Below are the code and all the weights of a small trained network. Each question names an input and a class and asks about switching units off, where a switched-off unit gives its printed mean instead of its output.

import numpy as np


def w(rows, s, z=0):
    codes = np.array(rows[::2]) - 128.0
    scale = np.full(codes.shape[1], s)
    scale[-1] = z or s
    return codes * scale


def f(y):
    return np.maximum(y, 0)


def log_softmax(a):
    a = a - a.max(-1, keepdims=True)
    return a - np.log(np.exp(a).sum(-1, keepdims=True))


def net(x, mask):
    res = np.array(x, float).reshape(1, 3) / 4 @ E
    y = f(res @ A[0][:, :-1].T + A[0][:, -1])
    res = res + np.where(mask, y, B[0][:, -1]) @ B[0][:, :-1]
    return log_softmax(res[-1] @ U[:, :-1].T + U[:, -1])


A, B = {}, {}
E = w([
[100,2,147,189],'x0',
[182,136,36,249],'x1',
[161,64,36,3],'x2',
],0.0098)
A[0] = w([
[93,3,148,177,82],'neuron 0',
[127,78,22,63,92],'neuron 1',
[135,249,98,103,89],'neuron 2',
[124,137,170,154,108],'neuron 3',
[111,135,114,134,253],'neuron 4',
[137,97,85,75,79],'neuron 5',
[124,166,195,173,73],'neuron 6',
[98,125,169,88,79],'neuron 7',
[75,129,183,79,80],'neuron 8',
[126,97,134,137,200],'neuron 9',
[132,113,221,74,102],'neuron 10',
[113,210,92,103,123],'neuron 11',
[139,153,6,211,63],'neuron 12',
[97,179,197,194,94],'neuron 13',
[123,122,165,100,141],'neuron 14',
],0.022,0.015)
B[0] = w([
[141,10,78,101,231],'neuron 0',
[68,150,162,63,254],'neuron 1',
[153,33,90,110,225],'neuron 2',
[107,134,137,96,164],'neuron 3',
[241,236,183,112,227],'neuron 4',
[78,135,153,93,194],'neuron 5',
[73,133,147,82,187],'neuron 6',
[106,140,98,175,171],'neuron 7',
[104,137,95,200,191],'neuron 8',
[186,155,127,113,190],'neuron 9',
[121,145,109,204,204],'neuron 10',
[158,73,114,104,204],'neuron 11',
[78,155,91,254,240],'neuron 12',
[74,153,157,60,219],'neuron 13',
[141,150,123,162,174],'neuron 14',
],0.046,0.019)
U = w([
[1,194,134,56,126],'0',
[64,185,60,242,119],'1',
[147,26,55,103,112],'2',
[226,243,144,113,255],'3',
[96,85,243,197,62],'4',
],0.0071,0.0083)

Each question gives the input, the list of numbers given to net, and the class t.
The units are the neurons (one row each of A and B). Each row of codes is followed by its name. A weight is (code - 128) times the scale printed after its matrix; where a second scale follows, it is the last column's (A, B and U).
mask holds one flag per neuron, in row order. A switched-off neuron (its flag False) gives its mean, the last column of its row in B, instead of its output. The means were averaged over made-up inputs and are rounded, as every weight is.
A unit's drop is (log p(t) with every unit on - log p(t) with that unit switched off) / (log p(t) with every unit on - log p(t) with every unit switched off).
most important unit: the unit with the biggest drop
k most important neurons: the k neurons with the biggest drops, biggest first
drop when u is switched off: that unit's drop, to one decimal
input [-6,-6,-2], class 1: most important unit	neuron 0
input [3,2,3], class 3: 4 most important neurons	neuron 2; neuron 13; neuron 6; neuron 9
input [-6,-4,5], class 2: 3 most important neurons	neuron 2; neuron 11; neuron 13
input [-7,-3,-5], class 2: 3 most important neurons	neuron 2; neuron 1; neuron 11
input [8,4,-8], class 0: 4 most important neurons	neuron 13; neuron 6; neuron 2; neuron 11
input [-6,-6,4], class 1: 2 most important neurons	neuron 0; neuron 10
input [-7,-6,3], class 2: 3 most important neurons	neuron 2; neuron 12; neuron 11
input [7,-6,-1], class 2: 2 most important neurons	neuron 0; neuron 12
input [8,-8,-6], class 1: 2 most important neurons	neuron 10; neuron 8
input [3,1,1], class 3: 2 most important neurons	neuron 2; neuron 11
input [4,-4,-3], class 1: 4 most important neurons	neuron 2; neuron 1; neuron 10; neuron 11
input [5,7,-8], class 0: 2 most important neurons	neuron 13; neuron 6
input [1,-5,4], class 1: 2 most important neurons	neuron 13; neuron 10
input [-3,5,-8], class 0: most important neuron	neuron 13
input [-8,-2,5], class 2: drop when neuron 2 is switched off	1.6
input [6,-8,0], class 1: drop when neuron 8 is switched off	0.0
input [1,-4,1], class 1: drop when neuron 10 is switched off	0.2
